Group, then class:
33 3 26 14 -12 -13 -15 -4 6 -6 -32 24 -4 7 3 -9 -44 8 4 -3 4 15 21 1 38 -22 16 -5 8 22 3 -10 5 4 -7 2 -3 -7 -25 -19 -15 -7 -11 -4 33 -29 -6 17 0 -32 -9 4 0 -16 -21 27 -8 2 -20 29 16 -20 17 -29 -19 15 28 -5 -16 14 19 14 -6 -42 5 -16 4 -2 => J216 V
2 5 -2 -5 4 -9 3 8 -5 -6 -5 1 3 -5 -7 -3 5 10 2 -1 -2 -11 6 -4 4 10 7 -5 5 1 14 -2 4 0 0 0 12 7 -9 -5 -15 -2 -1 4 8 7 -3 -9 -1 5 -4 -14 0 1 -4 -21 21 -1 -3 5 7 6 16 -10 6 -2 -2 3 -10 -16 7 -8 -11 8 1 -1 -5 -3 => j703 S
23 3 21 3 -9 -7 -16 5 7 -1 8 3 -2 3 -5 1 -15 3 22 2 -43 6 -8 -7 21 -3 9 -4 8 7 11 -1 11 6 -10 3 16 1 -6 -18 9 -14 1 2 17 -12 0 -9 3 -11 -4 -3 3 2 -19 5 -5 -4 -9 28 22 -3 18 -19 -4 3 9 15 -1 -4 5 -6 -8 -24 9 -14 -8 7 => j960 G
26 0 12 7 -14 -6 -25 1 6 -3 -6 11 1 9 -7 -1 -22 -1 21 -6 -45 8 -2 0 48 -13 10 -9 8 11 13 -10 6 2 -10 -1 7 -7 -7 -12 -1 -8 -3 -8 13 -20 -9 -5 8 -24 -6 -3 0 -7 -28 13 -3 -3 -15 32 19 -12 8 -20 -10 6 17 4 -3 -2 16 3 -6 -23 -1 -12 -6 -3 => j960 K
10 9 9 2 -6 -15 -2 10 -1 -2 -4 7 2 -7 -1 -6 -3 11 5 2 -5 -2 4 -4 15 3 11 -8 3 9 13 -6 7 -1 0 4 13 9 -15 -12 -15 0 -8 5 13 -6 -12 -12 -1 -6 -11 -11 -1 0 -10 -4 16 2 -5 21 21 1 18 -12 -5 3 11 4 -3 -10 14 -9 -8 -13 7 -10 -6 1 => j703 S
14 6 30 1 -5 -9 -8 6 0 -6 7 2 -5 -7 3 -9 -17 1 0 7 -12 -1 2 -2 7 -7 7 1 4 8 1 1 5 8 -7 1 9 -4 -18 -23 10 -10 -1 11 22 -8 11 4 2 -11 -7 12 4 -2 -10 18 -6 -6 -14 9 23 0 14 -20 -12 13 10 21 0 -3 5 1 -3 -25 3 -10 -5 0 => J216 P
3 5 2 4 -5 -6 -1 7 0 -2 1 7 4 -2 -5 -2 5 3 11 1 -1 -2 -1 0 15 4 5 -5 5 4 11 -2 6 1 0 -4 12 2 -6 -5 -21 -5 0 -8 8 -1 -5 -6 -2 -4 -3 -11 -4 -1 -7 -6 13 -2 -6 8 12 3 11 -11 0 1 -1 6 3 -15 9 -14 -9 -3 4 -2 -5 -1 => j703 M
12 6 29 0 0 -10 -2 7 2 -9 14 1 -5 -10 -4 -6 -26 -3 11 7 7 2 -3 4 11 -4 5 3 5 8 -5 -1 4 9 -4 5 14 -8 -19 -22 9 -14 -16 1 31 -4 6 12 -2 -13 -5 13 3 3 0 25 -11 -11 -13 9 24 4 18 -31 -14 19 2 22 -3 -7 -4 0 -7 -28 6 -5 -6 0 => J216 E
20 4 24 3 -4 -6 -6 6 4 -6 3 6 -6 -3 -1 -3 -21 1 9 4 8 7 1 3 17 -7 6 -6 4 10 -2 -3 3 9 -4 3 8 -6 -9 -17 1 -5 -10 5 18 -9 -2 9 2 -9 -5 7 4 -2 -4 16 -9 -7 -7 13 21 -4 19 -14 -10 12 8 8 -9 4 6 0 -7 -22 5 -7 1 1 => J216 P
14 7 0 2 -4 -12 -7 9 -5 -3 -34 16 9 -2 4 -12 -16 16 6 0 47 -4 17 0 17 -8 5 -10 0 9 16 -7 6 0 2 -2 7 3 -18 -8 -30 -3 0 -7 21 -3 -10 7 -4 -17 -10 -13 -2 -13 -18 -2 19 6 -8 9 5 3 27 -17 1 3 14 -15 -7 -5 10 2 -17 -22 3 -10 0 -8 => j703 M
13 2 26 3 -5 -13 -5 4 2 -10 6 7 -6 -5 5 -11 -21 3 6 5 -15 2 1 -3 7 -10 11 -1 5 13 -5 -2 5 6 -6 0 7 -3 -20 -15 0 -5 -11 12 21 -11 5 5 2 -13 -7 5 2 0 -3 20 -13 -6 -10 16 15 -5 11 -21 -13 12 13 20 -3 6 8 4 4 -22 7 -9 -1 2 => J216 P
9 -3 24 0 -4 -10 -2 1 1 -6 -2 11 -6 -4 -2 -10 -17 4 11 2 -3 5 3 2 9 -8 5 1 9 1 -5 -2 3 1 -1 1 -10 -1 -18 -10 0 -8 -20 5 21 -9 5 11 -3 -11 -5 3 2 -2 -5 13 -11 -8 -10 10 11 -4 6 -21 -11 15 9 17 -5 4 5 1 1 -20 1 1 0 -3 => J216 E
13 6 9 1 -3 -9 -6 9 1 -2 -10 6 4 1 -4 -1 -11 8 6 0 33 5 7 -2 16 -1 6 -12 4 7 11 -4 4 7 -3 1 10 3 -10 -10 -15 -3 -1 -3 15 -1 -12 -3 -6 -2 -5 -6 1 -5 -7 -1 12 -2 -2 10 18 8 22 -20 0 -1 8 -6 -5 -9 4 -8 -15 -14 7 -8 -2 -4 => j703 M
8 3 14 6 -2 -4 -5 3 1 -6 2 2 -5 -8 3 -3 -5 -8 -15 4 5 23 1 0 13 -6 7 4 -8 6 -5 -5 4 2 -2 2 0 -6 -14 -12 -2 -4 -9 4 13 -3 -1 9 3 -14 1 12 4 -3 -5 18 -2 -2 -10 0 18 -3 3 -11 -14 15 5 12 -5 -4 14 3 -1 -16 -3 -2 -1 4 => J216 P
22 1 13 8 -13 -7 -20 -2 7 -3 -13 16 3 6 -3 -4 -25 -1 19 -7 -29 10 1 0 45 -15 6 -2 9 15 10 -7 5 1 -3 -3 5 -6 -9 -14 -6 -11 -2 -9 17 -22 -8 2 5 -27 0 -1 1 -12 -27 19 -5 -3 -18 26 16 -14 11 -19 -16 13 15 -2 -8 1 13 4 -8 -28 -1 -8 -3 -3 => j960 K
7 5 11 -6 2 -14 5 10 0 -3 -8 9 1 -6 -3 -2 0 15 -13 3 -4 -11 10 -2 10 6 4 -11 6 2 12 -3 1 0 -3 -1 10 4 -18 -11 -15 0 -4 12 4 4 -8 -2 -3 -2 -3 -7 -4 -2 -1 -21 19 2 -2 9 12 -2 15 -16 1 6 1 6 -6 -20 12 -12 -12 -3 4 0 -3 0 => j703 S
7 14 4 1 -3 1 -3 12 3 -2 7 2 4 -4 -5 2 2 13 12 1 -3 -3 7 -3 3 -1 3 -12 3 5 9 -2 8 4 -6 3 9 8 -3 -14 2 0 -3 0 9 -2 -14 -19 -7 0 -8 -1 -2 -7 0 -2 12 -2 1 8 20 5 14 -9 -7 3 6 5 -2 -22 8 -24 -3 3 12 1 -3 0 => j703 M
24 -1 7 0 -3 -16 -12 -3 8 -5 -17 13 -1 9 -8 10 -25 0 12 -8 -31 11 -2 1 43 -3 4 -5 10 5 10 -4 0 1 -6 -2 4 -6 -6 -8 -12 -8 -2 -1 9 -14 -2 8 19 -14 2 -5 -3 -3 -16 -4 -1 -3 -5 32 4 -7 6 -25 3 7 2 -4 -9 3 8 1 -13 -15 -5 -5 0 -5 => j960 J
20 5 16 9 -17 -7 -22 4 6 -1 0 12 9 2 -1 -4 -17 -8 18 -1 -48 2 -1 -6 43 -13 14 -1 8 8 11 -9 7 -2 -7 4 7 -3 -12 -17 5 -6 -5 -1 15 -20 -9 -1 9 -31 -9 -5 1 -10 -31 19 -6 -1 -17 32 32 -16 3 -17 -16 12 21 5 -1 0 14 -1 -4 -28 17 -12 -7 4 => j960 K
5 4 7 -2 2 -9 6 14 1 -4 1 -1 1 -5 -3 -3 0 9 -1 4 -5 -2 2 -4 1 6 6 -10 -3 5 10 -4 3 -2 3 3 10 7 -11 -6 -9 -2 -3 8 5 5 -8 -14 -2 3 -4 -11 -3 2 0 -12 15 0 1 11 10 5 11 -11 2 0 1 4 -2 -6 9 -8 -4 -2 4 -5 0 -1 => j703 S
21 3 24 6 -14 -3 -20 6 4 -2 16 2 -2 1 -4 -1 -17 -5 25 3 -48 3 -10 -16 23 -5 8 -4 11 5 14 -2 12 3 -12 4 18 -5 -10 -20 18 -14 -3 -5 20 -15 0 -10 7 -19 0 4 3 1 -23 19 -9 -7 -13 26 28 -7 14 -22 -11 10 16 27 8 -15 4 -7 -6 -27 9 -15 -9 -1 => j960 K
10 2 14 4 -11 -3 -12 6 7 -2 16 -1 3 -2 -3 0 -2 -9 10 1 -44 -2 -4 -2 21 -6 7 -3 2 6 4 -7 4 0 -7 3 6 -3 -3 -16 8 -4 -7 0 4 -13 -4 -18 3 -14 -7 2 6 -2 -12 16 2 -4 -8 18 25 -8 5 -10 -13 12 8 15 3 -10 0 -10 -1 -12 8 -1 -7 5 => j960 K
6 9 1 1 -6 -14 -4 10 -1 -1 -17 15 5 -5 0 -10 -7 18 10 1 -5 -4 7 -1 10 -1 9 -7 6 9 12 -4 12 -2 -1 -2 8 11 -17 -7 -16 4 -4 6 14 -4 -15 -11 -7 -10 -12 -16 -5 -7 -14 -7 15 1 -3 17 13 1 18 -13 -5 5 15 -13 -7 -5 15 -8 -3 -13 5 -3 -2 -1 => j703 S
6 4 6 -1 -2 -11 -1 7 -3 1 -15 5 4 -1 -1 -4 -2 5 0 0 11 -4 7 -1 9 7 7 -7 4 3 14 -3 1 -3 0 -2 16 3 -11 -6 -12 -4 2 4 6 5 -3 0 -4 1 -3 -11 -3 0 -5 -16 16 1 -1 4 5 4 15 -12 6 2 2 -1 -4 -12 8 -5 -17 -8 -1 -8 -4 -6 => j703 S
20 3 19 5 -1 -5 -2 -6 4 -6 -18 11 -3 2 1 -4 -20 0 -12 -1 21 9 4 1 22 -8 4 -1 4 8 -2 -4 -6 3 -1 -1 0 -6 -15 -6 -11 -5 -8 4 12 -5 4 20 3 -10 -1 6 3 -1 -7 8 -6 -1 -8 8 6 -5 6 -17 -4 5 8 2 -9 7 0 8 -9 -19 -1 -11 -7 0 => J216 P
6 9 8 1 -9 -13 -6 13 -3 -2 -2 4 4 -6 1 -9 -3 7 9 3 20 -5 9 -2 6 0 7 -11 5 5 12 -4 10 2 0 0 10 4 -14 -16 -8 -5 -3 0 19 0 -11 -4 -7 -8 -9 -5 -1 -6 -13 5 11 -1 -10 5 25 5 24 -14 -6 3 8 5 -2 -19 8 -8 -13 -19 6 -10 -6 -4 => j703 M
10 6 16 -1 -6 -8 -4 3 4 -6 1 11 2 -5 -3 -16 -18 3 11 -1 11 6 3 7 16 -11 7 2 4 8 -5 -2 1 7 2 2 -1 -2 -16 -18 2 0 -12 4 17 -15 0 11 -4 -13 -9 7 2 -6 -3 23 -9 -5 -10 11 22 -5 4 -24 -13 18 10 6 -8 6 5 -5 2 -20 6 1 4 3 => J216 E

Group and class of each row:
7 2 16 3 -9 -1 4 -6 0 0 6 3 5 0 4 1 -4 -23 -11 -12 2 -4 -6 0 -7 2 0 5 -9 -4 1 0 5 -6 2 -2 -5 1 5 -2 -5 -3 -1 -7 -4 -4 3 5 -3 -8 -6 5 -1 2 -6 -7 -2 -4 5 -1 2 0 5 4 10 1 0 1 -4 -1 -5 -3 12 -8 -1 -2 5 0 => j52 J362
-8 4 1 -2 6 3 5 5 3 1 4 -2 -1 2 -4 0 0 5 -2 -5 2 3 0 16 -5 0 -3 -7 1 -5 -2 3 1 0 0 7 2 3 -1 3 13 -3 0 2 4 2 3 -2 4 0 1 1 1 4 -4 1 -5 -1 1 -1 -1 5 2 0 -14 1 -2 -2 0 -4 1 -4 3 -3 -3 0 -1 0 => j561 J283
5 5 4 8 -9 5 0 -7 -4 3 4 0 4 -9 3 1 -7 0 -12 -8 11 -13 -9 -2 -1 7 4 -12 0 -6 3 2 -5 -12 -3 0 0 2 7 2 -10 -6 -2 -5 -9 -3 4 5 -6 -6 -6 3 0 0 1 -4 -5 -5 2 9 -8 11 11 -3 18 -6 4 2 -2 12 -6 11 8 -14 2 -2 0 0 => j52 J362
5 4 -4 -2 -4 7 3 6 10 6 4 3 -10 11 3 2 0 -2 -6 -20 2 1 -1 19 -12 -1 -2 0 -5 -10 -1 4 5 -11 -2 2 -4 -2 15 5 17 -3 -4 -3 4 2 -4 4 3 -14 -2 0 2 10 -8 -8 -9 -1 5 -9 -2 9 0 0 -9 4 -12 2 1 2 -10 -12 8 -3 -6 -3 2 -1 => j561 j44
3 5 4 -1 -5 6 6 -1 2 4 0 2 5 2 1 0 -12 0 -11 -18 5 -2 -6 9 -10 6 -3 2 -5 -12 -5 1 2 -4 3 -3 -7 1 0 -1 -5 -8 -4 -16 2 -2 7 1 2 -8 0 0 5 3 -3 -8 -9 -2 12 -7 1 3 1 2 -4 5 -7 4 7 -6 -8 -3 11 -4 -7 -7 2 2 => j52 j794
5 -1 11 5 -12 -1 6 -12 0 -4 11 -2 13 -2 -32 -3 -4 1 -20 -13 -5 -3 -15 2 -5 2 -1 0 -9 -12 -2 2 10 -6 -6 -2 -9 -3 5 -3 -2 -5 -2 -8 -6 -5 8 5 1 -10 -5 2 2 1 -1 -9 -7 -6 5 -1 9 4 1 -4 6 -1 -2 5 2 -4 -17 -7 14 -5 -4 -3 10 11 => j52 J362
